Below is a small trained network, with its code and all its weights. Each question gives an input and a target symbol and asks what happens when units are switched off, that is, made to give their printed mean instead of their output.

import numpy as np


def w(rows, s, z=0):
    codes = np.array(rows[::2]) - 128.0
    scale = np.full(codes.shape[1], s)
    scale[-1] = z or s
    return codes * scale


def f(y):
    return np.maximum(y, 0)


def softmax(a):
    e = np.exp(a - a.max(-1, keepdims=True))
    return e / e.sum(-1, keepdims=True)


def log_softmax(a):
    a = a - a.max(-1, keepdims=True)
    return a - np.log(np.exp(a).sum(-1, keepdims=True))


def net(x, mask):
    ids = ['γδθλμξπτφω'.index(c) for c in x.split()]
    T = len(ids)
    res = E[ids] + P[:T]
    u = 0
    for l in range(2):
        q, k, v = (res @ M[l].T for M in (Q, K, V))
        z = softmax(np.where(np.tri(T) > 0, q @ k.T / 4**0.5, -1e9)) @ v
        res = res + np.where(mask[u], z, O[l][:, -1]) @ O[l][:, :-1]
        u += 1
        y = f(res @ A[l][:, :-1].T + A[l][:, -1])
        res = res + np.where(mask[u : u + 4], y, B[l][:, -1]) @ B[l][:, :-1]
        u += 4
    return log_softmax(res[-1] @ U[:, :-1].T + U[:, -1])


Q, K, V, O, A, B = {}, {}, {}, {}, {}, {}
E = w([
[176,63,127],'γ',
[135,48,169],'δ',
[76,96,205],'θ',
[24,133,198],'λ',
[31,220,214],'μ',
[142,59,178],'ξ',
[146,2,226],'π',
[166,36,105],'τ',
[42,183,176],'φ',
[68,84,185],'ω',
],0.0032)
P = w([
[102,81,62],'0',
[208,241,230],'1',
[2,82,107],'2',
[200,203,215],'3',
[21,82,86],'4',
[206,199,208],'5',
[9,132,79],'6',
[204,192,199],'7',
],0.0056)
Q[0] = w([
[58,98,133],'0.h0',
[127,79,160],'0.h0',
[254,197,216],'0.h0',
[78,106,174],'0.h0',
],0.0059)
K[0] = w([
[2,73,34],'0.h0',
[129,88,156],'0.h0',
[254,142,138],'0.h0',
[106,94,27],'0.h0',
],0.0045)
V[0] = w([
[117,70,2],'0.h0',
[129,84,18],'0.h0',
[212,96,47],'0.h0',
[155,199,240],'0.h0',
],0.0068)
O[0] = w([
[58,3,14,33],'0.h0',
[100,56,1,38],'0.h0',
[208,48,77,5],'0.h0',
[230,245,248,201],'0.h0',
],0.005,0.0017)
A[0] = w([
[166,33,26,160],'0.n0',
[85,89,146,254],'0.n1',
[72,19,45,238],'0.n2',
[254,217,210,229],'0.n3',
],0.0065,0.0044)
B[0] = w([
[56,68,67,146],'0.n0',
[2,202,158,192],'0.n1',
[1,108,66,183],'0.n2',
[197,144,239,255],'0.n3',
],0.0053,0.0086)
Q[1] = w([
[71,124,246],'1.h0',
[124,126,54],'1.h0',
[160,112,4],'1.h0',
[129,138,15],'1.h0',
],0.0039)
K[1] = w([
[45,43,5],'1.h0',
[179,255,223],'1.h0',
[170,174,245],'1.h0',
[236,171,214],'1.h0',
],0.0044)
V[1] = w([
[42,87,60],'1.h0',
[124,2,16],'1.h0',
[153,211,198],'1.h0',
[94,208,195],'1.h0',
],0.0057)
O[1] = w([
[89,167,24,252],'1.h0',
[246,164,4,206],'1.h0',
[99,82,227,55],'1.h0',
[47,199,241,117],'1.h0',
],0.0037,0.012)
A[1] = w([
[192,157,94,69],'1.n0',
[66,136,128,254],'1.n1',
[183,165,254,196],'1.n2',
[209,137,91,69],'1.n3',
],0.0087,0.004)
B[1] = w([
[113,187,19,185],'1.n0',
[47,197,109,213],'1.n1',
[137,56,254,254],'1.n2',
[110,144,28,181],'1.n3',
],0.008,0.0095)
U = w([
[136,183,82,130],'γ',
[172,139,98,15],'δ',
[169,127,171,115],'θ',
[151,119,190,87],'λ',
[103,1,255,82],'μ',
[186,148,115,98],'ξ',
[176,108,121,127],'π',
[26,168,48,191],'τ',
[147,116,205,166],'φ',
[81,204,153,252],'ω',
],0.0062,0.0031)

Each question gives the input, a string of symbols that net reads in full, and the target symbol t.
The units are the heads (4 rows each of Q, K, V and O) and the neurons (one row each of A and B). Each row of codes is followed by its name. A weight is (code - 128) times the scale printed after its matrix; where a second scale follows, it is the last column's (O, A, B and U).
mask holds one flag per unit, layer by layer, with each layer's heads first. A switched-off unit (its flag False) gives its mean, the last column of its rows in O or B, instead of its output. The means were averaged over made-up inputs and are rounded, as every weight is.
A unit's drop is (log p(t) with every unit on - log p(t) with that unit switched off) / (log p(t) with every unit on - log p(t) with every unit switched off).
The circuit of an input: a set's keep is (log p(t) with only the set's units on - log p(t) with every unit switched off) / (log p(t) with every unit on - log p(t) with every unit switched off). Starting from all 10 units, units are removed one at a time, each time the one whose removal leaves the highest keep (on an exact tie, the one counted first), for as long as the keep stays at least 0.8.
units of the circuit, in order: the units of the circuit, biggest drop first
k most important neurons: the k neurons with the biggest drops, biggest first
top k neurons in layer l: the k neurons of layer l with the biggest drops, biggest first
drop of u: that unit's drop, to one decimal
input τ τ ξ, target τ: top 2 neurons in layer 1	1.n2; 1.n1
input μ γ δ μ φ θ, target μ: units of the circuit, in order	1.n2; 1.h0
input μ τ δ μ ξ γ λ τ, target μ: most important neuron	1.n2
input μ τ ξ γ π ξ, target μ: units of the circuit, in order	1.h0; 1.n2
input τ γ μ λ γ δ γ π, target τ: top 3 neurons in layer 1	1.n3; 1.n0; 1.n2
input γ μ φ λ, target γ: 3 most important neurons	0.n0; 0.n2; 1.n0
input γ μ μ φ, target γ: 4 most important neurons	0.n0; 0.n2; 1.n0; 1.n3
input γ φ τ δ φ μ λ λ, target γ: 3 most important neurons	0.n0; 0.n2; 0.n3
input μ μ δ ξ ω τ ω θ, target μ: units of the circuit, in order	1.h0; 1.n2
input μ ξ μ ξ, target μ: units of the circuit, in order	1.n2; 1.h0
input γ δ γ λ γ φ, target γ: 4 most important neurons	0.n0; 0.n2; 0.n3; 1.n0
input γ π π ω μ γ μ γ, target γ: drop of 0.n1	0.0
input μ μ π δ μ μ, target μ: drop of 1.n2	0.4
input γ τ ξ φ φ τ μ γ, target γ: drop of 0.n3	0.4
input γ λ γ ξ, target γ: top neuron in layer 0	0.n0
input γ μ γ μ, target γ: top 2 neurons in layer 1	1.n0; 1.n3
